Here is a tiny trained network, its code and every weight. The questions are about switching its units off for an input and a class, where a switched-off unit gives its printed mean instead of its output.

import numpy as np


def w(rows, s, z=0):
    codes = np.array(rows[::2]) - 128.0
    scale = np.full(codes.shape[1], s)
    scale[-1] = z or s
    return codes * scale


def f(y):
    return np.maximum(y, 0)


def log_softmax(a):
    a = a - a.max(-1, keepdims=True)
    return a - np.log(np.exp(a).sum(-1, keepdims=True))


def net(x, mask):
    res = np.array(x, float).reshape(1, 6) / 4 @ E
    y = f(res @ A[0][:, :-1].T + A[0][:, -1])
    res = res + np.where(mask, y, B[0][:, -1]) @ B[0][:, :-1]
    return log_softmax(res[-1] @ U[:, :-1].T + U[:, -1])


A, B = {}, {}
E = w([
[132,134,136,118,145,136,125],'x0',
[197,205,45,39,84,60,55],'x1',
[137,138,126,135,132,126,138],'x2',
[123,147,139,136,138,121,126],'x3',
[199,207,170,154,7,206,67],'x4',
[120,133,136,132,133,125,117],'x5',
],0.012)
A[0] = w([
[46,55,221,247,157,252,223,95],'n1',
[76,73,108,120,198,63,156,152],'n2',
[160,209,38,19,84,37,78,91],'n3',
[154,138,191,153,88,199,77,117],'n4',
[160,152,162,153,73,224,86,135],'n5',
[140,180,98,59,115,71,102,4],'n6',
[63,68,113,117,213,45,166,142],'n7',
[88,87,131,88,210,82,166,159],'n8',
[142,151,159,149,67,201,107,136],'n9',
[133,132,149,127,64,119,106,255],'n10',
[187,155,173,202,81,176,111,133],'n11',
],0.011,0.0049)
B[0] = w([
[53,2,240,119,178,252,46,253],'n1',
[205,197,94,145,83,104,227,195],'n2',
[20,60,210,175,179,193,29,226],'n3',
[159,190,71,54,95,132,184,179],'n4',
[229,184,42,114,106,55,225,190],'n5',
[78,97,178,145,123,171,62,171],'n6',
[191,213,51,68,56,77,194,207],'n7',
[149,169,106,152,107,54,180,191],'n8',
[190,193,97,61,148,92,162,179],'n9',
[117,174,77,182,156,85,181,168],'n10',
[141,174,129,118,96,110,172,184],'n11',
],0.0097,0.026)
U = w([
[184,250,30,113,106,2,235,249],'0',
[52,44,214,189,172,203,15,7],'1',
],0.009,0.002)

Each question gives the input, the list of numbers given to net, and the class t.
The units are the neurons (one row each of A and B). Each row of codes is followed by its name. A weight is (code - 128) times the scale printed after its matrix; where a second scale follows, it is the last column's (A, B and U).
mask holds one flag per neuron, in row order. A switched-off neuron (its flag False) gives its mean, the last column of its row in B, instead of its output. The means were averaged over made-up inputs and are rounded, as every weight is.
A unit's drop is (log p(t) with every unit on - log p(t) with that unit switched off) / (log p(t) with every unit on - log p(t) with every unit switched off).
The circuit of an input: a set's keep is (log p(t) with only the set's units on - log p(t) with every unit switched off) / (log p(t) with every unit on - log p(t) with every unit switched off). Starting from all 11 units, units are removed one at a time, each time the one whose removal leaves the highest keep (on an exact tie, the one counted first), for as long as the keep stays at least 0.8.
circuit, biggest first: the units of the circuit, biggest drop first
unit that matters most: the unit with the biggest drop
top k neurons: the k neurons with the biggest drops, biggest first
drop of u: that unit's drop, to one decimal
input [7,8,-5,-6,5,2], class 1: circuit, biggest first : [n3]
input [-5,-5,-6,8,6,-2], class 0: top 2 neurons : [n5, n3]
input [7,3,-5,3,2,8], class 1: top 4 neurons : [n7, n2, n3, n8]
input [-6,-8,0,8,-8,-1], class 0: top 4 neurons : [n7, n2, n8, n3]
input [6,7,6,-2,6,-5], class 1: top 4 neurons : [n3, n7, n6, n2]
input [0,-4,0,-5,4,4], class 0: top 3 neurons : [n3, n5, n4]
input [1,-7,3,5,7,-6], class 0: top 4 neurons : [n5, n3, n4, n9]
input [6,-8,7,4,8,3], class 0: top 3 neurons : [n5, n4, n3]
input [-5,6,-7,6,-5,6], class 1: top 3 neurons : [n3, n5, n6]
input [-2,2,0,7,-1,4], class 1: top 2 neurons : [n5, n7]
input [6,-5,0,-2,5,6], class 0: top 4 neurons : [n3, n5, n4, n9]
input [1,-4,1,-4,7,-5], class 0: drop of n2 : 0.0
input [3,6,-3,-4,3,1], class 1: drop of n3 : 0.7
input [-1,-6,-5,4,7,6], class 0: unit that matters most : n5
input [8,7,7,2,3,-5], class 1: drop of n3 : 0.3
